Below are the code and all the weights of a small trained network. Each question names an input and a class and asks about switching units off, where a switched-off unit gives its printed mean instead of its output.

import numpy as np


def w(rows, s, z=0):
    codes = np.array(rows[::2]) - 128.0
    scale = np.full(codes.shape[1], s)
    scale[-1] = z or s
    return codes * scale


def norm(h):
    return h / np.sqrt((h * h).mean(-1, keepdims=True) + 1e-5)


def f(y):
    return y / 2 * (1 + np.tanh(0.7978845608 * (y + 0.044715 * y**3)))


def log_softmax(a):
    a = a - a.max(-1, keepdims=True)
    return a - np.log(np.exp(a).sum(-1, keepdims=True))


def net(x, mask):
    res = np.array(x, float).reshape(1, 6) / 4 @ E
    u = 0
    for l in range(4):
        y = f(norm(res) @ A[l][:, :-1].T + A[l][:, -1])
        res = res + np.where(mask[u : u + 13], y, B[l][:, -1]) @ B[l][:, :-1]
        u += 13
    return log_softmax(norm(res)[-1] @ U[:, :-1].T + U[:, -1])


A, B = {}, {}
E = w([
[184,140,133,60,135,66,144,65,79,188,103],'x0',
[126,204,84,195,186,81,164,132,94,58,142],'x1',
[92,172,112,180,196,108,128,78,134,212,119],'x2',
[154,103,23,137,63,54,94,149,42,91,93],'x3',
[64,158,59,119,81,120,120,37,84,35,148],'x4',
[108,244,135,125,111,158,95,144,211,171,46],'x5',
],0.011)
A[0] = w([
[191,150,162,72,195,80,142,140,102,221,126,32],'L0N0',
[145,26,149,79,84,130,131,130,107,76,151,116],'L0N1',
[108,170,107,159,200,105,129,10,101,195,142,62],'L0N2',
[134,70,76,209,132,133,141,190,136,170,125,48],'L0N3',
[174,77,205,71,153,130,142,156,133,173,144,100],'L0N4',
[135,105,89,111,125,100,144,84,116,48,143,81],'L0N5',
[133,71,199,75,109,157,130,125,145,137,144,59],'L0N6',
[140,158,82,93,66,100,106,132,110,169,92,56],'L0N7',
[115,179,105,175,170,113,141,62,111,159,135,55],'L0N8',
[136,201,131,171,162,135,130,181,134,8,140,1],'L0N9',
[146,159,96,83,54,116,119,126,105,140,78,59],'L0N10',
[100,173,190,97,141,176,130,80,191,163,144,88],'L0N11',
[148,160,78,80,11,107,139,122,118,166,101,78],'L0N12',
],0.013,0.0065)
B[0] = w([
[250,132,143,178,157,114,206,107,84,182,19,222],'L0N0',
[119,22,115,40,126,171,161,166,61,93,168,242],'L0N1',
[54,152,75,92,243,47,147,73,124,167,166,228],'L0N2',
[68,118,137,178,131,114,75,202,75,183,106,177],'L0N3',
[208,79,142,146,138,149,214,157,144,169,72,238],'L0N4',
[173,141,171,112,126,124,151,88,3,90,120,217],'L0N5',
[133,68,133,83,149,154,117,174,222,133,178,198],'L0N6',
[112,132,102,101,85,91,113,109,175,145,62,194],'L0N7',
[74,47,71,98,195,105,148,118,181,128,187,187],'L0N8',
[124,169,75,202,128,146,223,173,218,58,91,218],'L0N9',
[116,101,83,118,70,100,81,75,180,121,79,194],'L0N10',
[54,181,198,89,113,219,141,117,99,162,72,254],'L0N11',
[127,155,90,61,138,99,58,123,154,112,57,218],'L0N12',
],0.015,0.0081)
A[1] = w([
[147,197,93,251,125,149,173,154,185,8,162,29],'L1N0',
[74,128,72,127,123,144,128,126,133,57,116,73],'L1N1',
[146,125,102,135,143,158,110,120,148,118,154,98],'L1N2',
[79,144,99,126,118,119,146,172,91,47,110,149],'L1N3',
[99,202,180,142,79,188,123,114,159,113,153,47],'L1N4',
[97,128,167,232,104,75,31,204,88,175,156,29],'L1N5',
[176,138,128,133,50,126,106,74,35,51,219,5],'L1N6',
[205,157,175,197,113,117,118,89,158,166,146,98],'L1N7',
[173,177,92,62,40,84,16,116,160,124,100,21],'L1N8',
[176,134,123,125,106,143,111,147,134,86,81,113],'L1N9',
[162,97,156,141,107,172,104,153,156,127,211,21],'L1N10',
[158,109,127,127,98,84,142,106,106,75,123,36],'L1N11',
[109,204,70,173,156,122,144,119,131,97,139,94],'L1N12',
],0.016,0.0025)
B[1] = w([
[121,131,202,185,25,21,147,209,178,147,145,244],'L1N0',
[173,141,185,164,169,90,152,144,122,135,70,211],'L1N1',
[128,142,133,95,156,118,146,159,120,107,113,121],'L1N2',
[148,146,177,158,150,107,94,157,119,93,103,226],'L1N3',
[46,158,173,97,99,144,137,138,85,161,115,180],'L1N4',
[89,111,32,177,161,160,45,183,92,199,108,157],'L1N5',
[164,148,180,115,168,155,79,127,6,55,140,195],'L1N6',
[163,176,109,145,156,135,149,118,95,121,101,148],'L1N7',
[93,87,82,94,43,115,106,59,137,101,27,225],'L1N8',
[74,91,110,109,174,75,166,81,100,144,165,184],'L1N9',
[83,74,101,92,115,115,173,144,120,140,113,148],'L1N10',
[90,139,151,137,125,189,105,106,98,96,118,171],'L1N11',
[84,48,141,124,101,81,175,164,152,111,170,203],'L1N12',
],0.02,0.011)
A[2] = w([
[149,143,93,177,109,142,70,127,140,148,174,92],'L2N0',
[189,159,123,153,105,182,87,102,88,60,192,73],'L2N1',
[131,178,31,167,125,165,106,161,131,116,173,113],'L2N2',
[199,171,73,138,76,103,96,97,143,120,144,109],'L2N3',
[112,181,103,144,139,150,102,73,162,109,154,46],'L2N4',
[248,162,173,156,122,103,91,114,142,180,120,115],'L2N5',
[125,168,85,152,132,88,107,58,149,158,220,53],'L2N6',
[153,101,112,123,93,164,134,138,159,134,196,76],'L2N7',
[184,76,129,97,105,161,98,154,196,123,219,2],'L2N8',
[118,141,142,163,148,152,79,105,148,105,139,25],'L2N9',
[138,176,135,135,110,177,120,93,146,141,188,34],'L2N10',
[211,162,145,138,113,113,126,100,143,176,131,93],'L2N11',
[156,174,120,117,113,147,125,118,96,90,167,65],'L2N12',
],0.017,0.0028)
B[2] = w([
[186,146,75,119,132,141,51,163,128,169,193,129],'L2N0',
[207,175,171,158,191,119,9,111,60,123,199,248],'L2N1',
[131,126,58,158,109,153,76,140,85,168,171,138],'L2N2',
[32,104,149,101,76,124,162,96,111,130,101,170],'L2N3',
[150,154,162,120,151,79,119,153,43,99,129,126],'L2N4',
[173,127,94,229,138,164,194,73,104,133,98,252],'L2N5',
[106,117,138,107,235,104,153,116,187,123,135,186],'L2N6',
[155,122,94,130,107,104,124,116,194,142,150,152],'L2N7',
[178,140,67,83,70,109,182,154,150,86,187,186],'L2N8',
[124,95,189,67,231,132,177,200,99,171,62,102],'L2N9',
[44,76,169,114,89,121,116,115,73,173,124,120],'L2N10',
[162,160,114,197,111,139,181,130,23,97,113,204],'L2N11',
[114,63,157,112,170,119,115,121,65,111,129,174],'L2N12',
],0.014,0.0035)
A[3] = w([
[135,125,126,102,141,170,141,108,150,100,150,5],'L3N0',
[99,84,161,90,100,134,148,135,97,127,111,138],'L3N1',
[71,196,52,142,191,109,143,71,126,109,211,70],'L3N2',
[118,168,95,117,145,95,135,101,142,145,186,17],'L3N3',
[252,98,193,121,129,108,123,115,169,190,171,110],'L3N4',
[113,153,65,191,120,194,151,123,193,34,169,48],'L3N5',
[158,36,110,113,106,172,142,151,181,113,207,69],'L3N6',
[95,206,184,149,92,244,89,58,196,162,179,40],'L3N7',
[141,48,155,102,111,171,134,137,186,123,208,4],'L3N8',
[106,216,151,104,141,216,115,134,165,96,136,4],'L3N9',
[152,128,129,137,131,146,110,113,162,120,139,75],'L3N10',
[109,173,79,149,188,108,115,84,171,129,197,69],'L3N11',
[123,129,57,90,77,182,94,162,129,84,171,79],'L3N12',
],0.014,0.0019)
B[3] = w([
[115,97,126,136,123,139,118,145,112,122,107,127],'L3N0',
[170,227,79,129,127,146,83,132,190,90,165,254],'L3N1',
[147,116,186,131,170,146,72,104,196,119,178,205],'L3N2',
[68,85,162,158,153,167,151,90,121,90,124,146],'L3N3',
[131,165,49,188,120,139,154,107,126,89,156,198],'L3N4',
[154,83,195,129,119,127,115,130,122,137,133,116],'L3N5',
[128,126,96,132,87,166,127,137,151,101,196,195],'L3N6',
[110,193,148,122,76,138,106,106,59,159,180,189],'L3N7',
[128,92,119,81,100,141,146,176,127,107,134,184],'L3N8',
[104,149,156,101,97,139,113,124,124,176,122,163],'L3N9',
[1,99,109,61,184,73,240,224,33,115,28,103],'L3N10',
[117,118,120,94,140,118,155,93,138,132,191,176],'L3N11',
[166,161,119,143,143,117,167,118,120,158,123,159],'L3N12',
],0.022,0.006)
U = w([
[115,113,54,58,51,91,68,50,168,97,18,121],'0',
[76,108,151,93,251,88,152,55,200,139,205,157],'1',
[232,149,109,189,179,174,242,104,125,204,70,122],'2',
[111,139,204,216,68,36,158,234,196,100,141,179],'3',
[97,104,32,196,155,152,41,217,121,209,147,6],'4',
[185,116,179,109,158,142,55,153,17,24,172,187],'5',
[72,232,211,70,72,208,131,126,120,185,143,116],'6',
[188,73,61,44,76,218,177,202,175,92,195,118],'7',
],0.012,0.0026)

Each question gives the input, the list of numbers given to net, and the class t.
The units are the neurons (one row each of A and B). Each row of codes is followed by its name. A weight is (code - 128) times the scale printed after its matrix; where a second scale follows, it is the last column's (A, B and U).
mask holds one flag per neuron, layer by layer. A switched-off neuron (its flag False) gives its mean, the last column of its row in B, instead of its output. The means were averaged over made-up inputs and are rounded, as every weight is.
A unit's drop is (log p(t) with every unit on - log p(t) with that unit switched off) / (log p(t) with every unit on - log p(t) with every unit switched off).
The circuit of an input: a set's keep is (log p(t) with only the set's units on - log p(t) with every unit switched off) / (log p(t) with every unit on - log p(t) with every unit switched off). Starting from the 12 units with the biggest drops (on a tie, the unit counted first), units are removed one at a time, each time the one whose removal leaves the highest keep (on an exact tie, the one counted first), for as long as the keep stays at least 0.8.
units of the circuit, in order: the units of the circuit, biggest drop first
most important unit: the unit with the biggest drop
k most important neurons: the k neurons with the biggest drops, biggest first
top k neurons in layer l: the k neurons of layer l with the biggest drops, biggest first
drop when u is switched off: that unit's drop, to one decimal
input [0,-7,-7,0,3,1], class 7: units of the circuit, in order -> L0N1
input [-3,8,5,4,-7,-6], class 4: units of the circuit, in order -> L0N3, L1N5
input [-6,-4,4,-6,3,-6], class 7: 2 most important neurons -> L0N6, L1N10
input [-5,-8,2,3,-5,4], class 4: 2 most important neurons -> L0N3, L0N1
input [1,-7,-3,-6,7,1], class 6: 2 most important neurons -> L0N11, L1N4
input [1,2,2,4,-1,-1], class 0: units of the circuit, in order -> L0N7, L1N0
input [-6,3,5,8,4,-6], class 5: 2 most important neurons -> L0N5, L1N6
input [-7,-5,-7,-5,7,-4], class 5: top 2 neurons in layer 2 -> L2N1, L2N12
input [-2,-6,-5,-1,6,-4], class 5: 2 most important neurons -> L1N6, L0N5
input [-2,6,5,-4,3,3], class 1: top 2 neurons in layer 0 -> L0N2, L0N8
input [-3,7,6,-1,-8,3], class 1: units of the circuit, in order -> L0N8, L1N0
input [4,-4,-2,3,4,-4], class 5: 2 most important neurons -> L0N1, L1N6
input [-3,3,7,-8,-3,3], class 6: 3 most important neurons -> L0N11, L3N7, L1N9
input [-4,0,4,-2,3,3], class 1: units of the circuit, in order -> L0N2
input [8,-7,-4,-4,0,7], class 2: top 2 neurons in layer 0 -> L0N4, L0N0
input [0,5,1,-3,-2,-8], class 5: top 2 neurons in layer 0 -> L0N5, L0N6
input [-3,-4,-8,-8,-7,4], class 7: 2 most important neurons -> L0N6, L0N4
input [5,1,6,-6,0,-1], class 1: 2 most important neurons -> L0N2, L0N8
input [2,1,5,0,-3,-6], class 2: top 2 neurons in layer 0 -> L0N0, L0N4
input [-7,-7,-8,-6,7,-8], class 7: 2 most important neurons -> L0N6, L1N10
input [-5,-7,-4,8,0,-4], class 5: 2 most important neurons -> L0N1, L1N6
input [-5,-2,-7,1,0,8], class 0: most important unit -> L1N8
input [-7,-6,2,-5,-3,7], class 6: drop when L1N11 is switched off -> 0.0
input [6,0,4,3,1,-2], class 1: drop when L0N2 is switched off -> 1.6
input [1,-4,8,0,8,-5], class 1: drop when L0N2 is switched off -> 1.0
input [2,3,-1,8,-7,-3], class 4: drop when L0N3 is switched off -> 1.0
input [-2,-1,-8,-1,-3,6], class 7: top 2 neurons in layer 0 -> L0N6, L0N4
